Here is a tiny trained network, its code and every weight. The questions are about switching its units off for an input and a class, where a switched-off unit gives its printed mean instead of its output.

import numpy as np


def w(rows, s, z=0):
    codes = np.array(rows[::2]) - 128.0
    scale = np.full(codes.shape[1], s)
    scale[-1] = z or s
    return codes * scale


def norm(h):
    return h / np.sqrt((h * h).mean(-1, keepdims=True) + 1e-5)


def f(y):
    return np.maximum(y, 0)


def log_softmax(a):
    a = a - a.max(-1, keepdims=True)
    return a - np.log(np.exp(a).sum(-1, keepdims=True))


def net(x, mask):
    res = np.array(x, float).reshape(1, 8) / 4 @ E
    u = 0
    for l in range(2):
        y = f(norm(res) @ A[l][:, :-1].T + A[l][:, -1])
        res = res + np.where(mask[u : u + 11], y, B[l][:, -1]) @ B[l][:, :-1]
        u += 11
    return log_softmax(norm(res)[-1] @ U[:, :-1].T + U[:, -1])


A, B = {}, {}
E = w([
[167,43,125,2],'x0',
[124,147,134,81],'x1',
[132,115,113,90],'x2',
[130,127,115,98],'x3',
[134,134,133,134],'x4',
[53,97,100,88],'x5',
[152,103,144,145],'x6',
[140,109,115,122],'x7',
],0.0083)
A[0] = w([
[248,212,169,104,60],'0.n0',
[193,113,115,163,99],'0.n1',
[119,61,117,162,76],'0.n2',
[128,68,150,88,201],'0.n3',
[130,153,103,194,138],'0.n4',
[169,138,126,85,171],'0.n5',
[203,175,70,48,206],'0.n6',
[166,152,143,122,85],'0.n7',
[230,153,188,173,65],'0.n8',
[152,112,93,117,253],'0.n9',
[117,155,188,101,143],'0.n10',
],0.011,0.0019)
B[0] = w([
[59,144,136,93,234],'0.n0',
[129,116,159,47,179],'0.n1',
[38,110,120,150,157],'0.n2',
[171,254,128,148,237],'0.n3',
[173,111,88,188,223],'0.n4',
[194,140,204,152,201],'0.n5',
[142,137,193,190,254],'0.n6',
[68,103,201,193,158],'0.n7',
[32,89,147,190,238],'0.n8',
[67,234,113,126,190],'0.n9',
[146,20,60,162,156],'0.n10',
],0.0069,0.0055)
A[1] = w([
[185,242,229,110,207],'1.n0',
[50,69,118,17,208],'1.n1',
[122,75,157,153,99],'1.n2',
[131,112,172,97,73],'1.n3',
[171,100,209,67,136],'1.n4',
[255,107,75,76,237],'1.n5',
[140,231,172,105,82],'1.n6',
[190,156,136,189,163],'1.n7',
[189,137,91,65,74],'1.n8',
[63,154,104,102,150],'1.n9',
[116,65,14,101,250],'1.n10',
],0.01,0.0016)
B[1] = w([
[200,43,161,52,254],'1.n0',
[112,144,235,223,181],'1.n1',
[103,127,127,86,152],'1.n2',
[147,130,140,183,153],'1.n3',
[181,111,191,93,190],'1.n4',
[244,227,148,218,162],'1.n5',
[46,52,46,95,204],'1.n6',
[93,208,69,85,185],'1.n7',
[141,138,81,127,157],'1.n8',
[89,138,153,255,171],'1.n9',
[79,133,155,173,151],'1.n10',
],0.0061,0.0083)
U = w([
[48,149,199,121,73],'0',
[118,168,121,91,251],'1',
[236,202,68,136,209],'2',
[113,31,102,140,95],'3',
[86,121,109,84,74],'4',
[72,93,105,69,72],'5',
[145,104,66,99,147],'6',
[9,111,101,2,30],'7',
],0.0072,0.0025)

Each question gives the input, the list of numbers given to net, and the class t.
The units are the neurons (one row each of A and B). Each row of codes is followed by its name. A weight is (code - 128) times the scale printed after its matrix; where a second scale follows, it is the last column's (A, B and U).
mask holds one flag per neuron, layer by layer. A switched-off neuron (its flag False) gives its mean, the last column of its row in B, instead of its output. The means were averaged over made-up inputs and are rounded, as every weight is.
A unit's drop is (log p(t) with every unit on - log p(t) with that unit switched off) / (log p(t) with every unit on - log p(t) with every unit switched off).
The circuit of an input: a set's keep is (log p(t) with only the set's units on - log p(t) with every unit switched off) / (log p(t) with every unit on - log p(t) with every unit switched off). Starting from the 12 units with the biggest drops (on a tie, the unit counted first), units are removed one at a time, each time the one whose removal leaves the highest keep (on an exact tie, the one counted first), for as long as the keep stays at least 0.8.
units of the circuit, in order: the units of the circuit, biggest drop first
unit that matters most: the unit with the biggest drop
top k neurons: the k neurons with the biggest drops, biggest first
k most important neurons of layer l: the k neurons of layer l with the biggest drops, biggest first
drop of u: that unit's drop, to one decimal
input [3,-5,-6,3,2,-8,-1,7], class 0: units of the circuit, in order	[0.n8, 0.n0]
input [8,1,-2,-6,-4,0,-6,7], class 2: 2 most important neurons of layer 0	[0.n8, 0.n0]
input [2,-6,5,-7,2,0,-8,-1], class 7: units of the circuit, in order	[0.n8, 1.n6, 0.n4]
input [8,-2,7,1,-3,-4,5,4], class 2: units of the circuit, in order	[1.n5]
input [7,3,6,-8,8,8,-8,7], class 0: units of the circuit, in order	[1.n1, 1.n0]
input [8,-5,0,3,1,3,-4,1], class 2: top 4 neurons	[1.n5, 0.n8, 0.n0, 0.n3]
input [4,5,2,3,3,7,-1,3], class 0: top 3 neurons	[1.n1, 0.n4, 1.n9]
input [1,0,7,2,7,0,8,-5], class 7: 2 most important neurons of layer 1	[1.n6, 1.n5]
input [8,8,3,1,-6,-2,-2,8], class 2: top 2 neurons	[1.n5, 0.n8]
input [7,4,-2,-4,4,2,4,-7], class 2: 2 most important neurons of layer 0	[0.n8, 0.n0]
input [8,2,6,4,2,8,-1,6], class 0: 2 most important neurons of layer 0	[0.n4, 0.n9]
input [8,-4,-8,7,-3,-1,5,7], class 2: drop of 1.n5	0.4
input [-3,0,5,3,-2,-2,8,2], class 7: drop of 1.n5	0.1
input [7,-7,-2,6,-2,8,8,-2], class 0: unit that matters most	0.n2
input [7,6,0,6,-1,0,5,5], class 2: drop of 0.n7	0.0
